Below is a small trained network, with its code and all its weights. Each question gives an input and a class and asks what happens when units are switched off, that is, made to give their printed mean instead of their output.

import numpy as np


def w(rows, s, z=0):
    codes = np.array(rows[::2]) - 128.0
    scale = np.full(codes.shape[1], s)
    scale[-1] = z or s
    return codes * scale


def norm(h):
    return h / np.sqrt((h * h).mean(-1, keepdims=True) + 1e-5)


def f(y):
    return np.maximum(y, 0)


def log_softmax(a):
    a = a - a.max(-1, keepdims=True)
    return a - np.log(np.exp(a).sum(-1, keepdims=True))


def net(x, mask):
    res = np.array(x, float).reshape(1, 5) / 4 @ E
    u = 0
    for l in range(4):
        y = f(norm(res) @ A[l][:, :-1].T + A[l][:, -1])
        res = res + np.where(mask[u : u + 10], y, B[l][:, -1]) @ B[l][:, :-1]
        u += 10
    return log_softmax(norm(res)[-1] @ U[:, :-1].T + U[:, -1])


A, B = {}, {}
E = w([
[128,129,128,126],'x0',
[36,59,129,53],'x1',
[137,108,242,134],'x2',
[8,213,141,202],'x3',
[147,251,154,16],'x4',
],0.0028)
A[0] = w([
[134,123,236,103,72],'0.n0',
[105,164,15,96,64],'0.n1',
[146,51,131,46,109],'0.n2',
[116,196,161,20,8],'0.n3',
[5,149,154,131,106],'0.n4',
[206,191,129,188,4],'0.n5',
[94,30,120,170,39],'0.n6',
[102,132,50,129,41],'0.n7',
[15,67,134,25,35],'0.n8',
[96,117,239,150,26],'0.n9',
],0.011,0.0022)
B[0] = w([
[164,54,126,61,201],'0.n0',
[166,43,158,50,205],'0.n1',
[188,182,43,140,216],'0.n2',
[4,207,172,78,227],'0.n3',
[186,186,41,138,244],'0.n4',
[179,143,180,218,197],'0.n5',
[21,126,143,125,222],'0.n6',
[165,63,134,86,171],'0.n7',
[201,114,231,229,253],'0.n8',
[167,45,118,72,201],'0.n9',
],0.018,0.0057)
A[1] = w([
[143,135,136,128,147],'1.n0',
[111,130,120,112,94],'1.n1',
[252,197,54,115,234],'1.n2',
[45,70,113,199,213],'1.n3',
[193,140,122,178,126],'1.n4',
[189,203,30,114,139],'1.n5',
[170,106,70,139,76],'1.n6',
[126,126,129,129,96],'1.n7',
[170,162,1,143,223],'1.n8',
[11,55,111,181,254],'1.n9',
],0.0091,0.00086)
B[1] = w([
[104,104,135,140,150],'1.n0',
[132,151,152,131,136],'1.n1',
[17,65,28,196,255],'1.n2',
[92,218,182,42,177],'1.n3',
[89,165,161,175,215],'1.n4',
[34,101,56,179,190],'1.n5',
[77,167,129,76,181],'1.n6',
[128,129,126,129,128],'1.n7',
[50,171,13,109,193],'1.n8',
[167,247,214,14,184],'1.n9',
],0.012,0.0061)
A[2] = w([
[130,129,121,125,99],'2.n0',
[224,133,148,227,13],'2.n1',
[210,8,104,65,4],'2.n2',
[143,92,89,122,92],'2.n3',
[174,25,126,70,62],'2.n4',
[176,122,155,184,54],'2.n5',
[200,85,102,140,109],'2.n6',
[148,141,119,131,90],'2.n7',
[145,134,113,125,81],'2.n8',
[165,138,135,187,87],'2.n9',
],0.012,0.0017)
B[2] = w([
[124,126,135,133,131],'2.n0',
[145,155,142,249,255],'2.n1',
[192,31,120,16,253],'2.n2',
[134,137,90,113,180],'2.n3',
[196,70,77,93,237],'2.n4',
[111,95,188,154,205],'2.n5',
[85,169,141,71,196],'2.n6',
[131,116,121,127,129],'2.n7',
[126,131,136,123,129],'2.n8',
[145,114,165,149,200],'2.n9',
],0.021,0.0044)
A[3] = w([
[184,116,155,213,67],'3.n0',
[169,147,133,130,59],'3.n1',
[168,121,119,107,70],'3.n2',
[161,133,115,115,49],'3.n3',
[156,139,129,134,106],'3.n4',
[179,247,133,85,48],'3.n5',
[133,170,156,165,56],'3.n6',
[175,147,102,109,8],'3.n7',
[152,142,130,140,100],'3.n8',
[153,136,117,116,69],'3.n9',
],0.015,0.0013)
B[3] = w([
[175,107,252,246,254],'3.n0',
[110,137,111,154,146],'3.n1',
[162,95,108,151,175],'3.n2',
[137,80,130,103,152],'3.n3',
[118,129,124,150,142],'3.n4',
[58,173,207,59,236],'3.n5',
[107,31,124,83,205],'3.n6',
[133,82,139,94,154],'3.n7',
[123,123,140,147,146],'3.n8',
[145,98,137,121,145],'3.n9',
],0.017,0.0054)
U = w([
[85,208,189,47,111],'0',
[157,117,185,220,127],'1',
[71,142,7,156,119],'2',
[123,112,129,108,254],'3',
[207,71,97,53,101],'4',
[169,172,107,121,4],'5',
],0.012,0.0075)

Each question gives the input, the list of numbers given to net, and the class t.
The units are the neurons (one row each of A and B). Each row of codes is followed by its name. A weight is (code - 128) times the scale printed after its matrix; where a second scale follows, it is the last column's (A, B and U).
mask holds one flag per neuron, layer by layer. A switched-off neuron (its flag False) gives its mean, the last column of its row in B, instead of its output. The means were averaged over made-up inputs and are rounded, as every weight is.
A unit's drop is (log p(t) with every unit on - log p(t) with that unit switched off) / (log p(t) with every unit on - log p(t) with every unit switched off).
The circuit of an input: a set's keep is (log p(t) with only the set's units on - log p(t) with every unit switched off) / (log p(t) with every unit on - log p(t) with every unit switched off). Starting from the 12 units with the biggest drops (on a tie, the unit counted first), units are removed one at a time, each time the one whose removal leaves the highest keep (on an exact tie, the one counted first), for as long as the keep stays at least 0.8.
units of the circuit, in order: the units of the circuit, biggest drop first
most important unit: the unit with the biggest drop
top k neurons: the k neurons with the biggest drops, biggest first
k most important neurons of layer l: the k neurons of layer l with the biggest drops, biggest first
drop of u: that unit's drop, to one decimal
input [-5,8,-3,2,1], class 1: units of the circuit, in order	0.n8
input [5,5,-5,-4,3], class 1: top 3 neurons	0.n8, 0.n0, 0.n9
input [4,-2,-3,-8,-8], class 0: top 2 neurons	0.n6, 0.n4
input [-7,-3,8,-3,6], class 4: units of the circuit, in order	0.n0, 2.n4
input [3,-8,-6,-7,7], class 1: top 2 neurons	0.n5, 0.n4
input [1,-3,8,1,-7], class 4: top 3 neurons	0.n9, 0.n3, 0.n0
input [6,6,-3,-8,-6], class 2: top 2 neurons	0.n2, 0.n3
input [-2,6,-5,-5,-4], class 1: 3 most important neurons of layer 0	0.n8, 0.n4, 0.n2
input [-3,4,7,5,-4], class 4: top 2 neurons	0.n9, 0.n2
input [3,3,6,3,-1], class 4: top 2 neurons	0.n9, 0.n0
input [0,2,-5,-5,8], class 0: 2 most important neurons of layer 0	0.n3, 0.n4
input [7,-5,2,0,7], class 0: top 2 neurons	0.n3, 0.n8
input [0,4,6,-1,6], class 0: top 3 neurons	0.n3, 0.n1, 0.n7
input [0,-6,-7,-8,1], class 2: most important unit	0.n8
input [-6,3,-6,-5,-6], class 0: top 2 neurons	0.n6, 0.n4
input [0,3,-7,8,-6], class 2: top 2 neurons	0.n4, 0.n3
input [-5,6,-4,-1,5], class 1: top 2 neurons	0.n8, 0.n6
input [4,7,-7,-4,-1], class 1: top 4 neurons	0.n8, 2.n1, 0.n0, 0.n9
input [2,6,5,-4,6], class 0: 4 most important neurons of layer 0	0.n3, 0.n5, 0.n4, 0.n0
input [-7,3,-2,-4,8], class 0: most important neuron of layer 0	0.n3
input [-2,8,-8,-4,4], class 1: 4 most important neurons of layer 0	0.n8, 0.n0, 0.n9, 0.n2
input [0,4,-6,6,6], class 0: 2 most important neurons of layer 2	2.n2, 2.n4
input [5,-8,-1,-8,8], class 0: 2 most important neurons of layer 2	2.n1, 2.n5
input [-3,8,7,-8,6], class 1: 2 most important neurons of layer 1	1.n8, 1.n3
input [5,8,-6,-2,5], class 1: drop of 0.n8	2.8
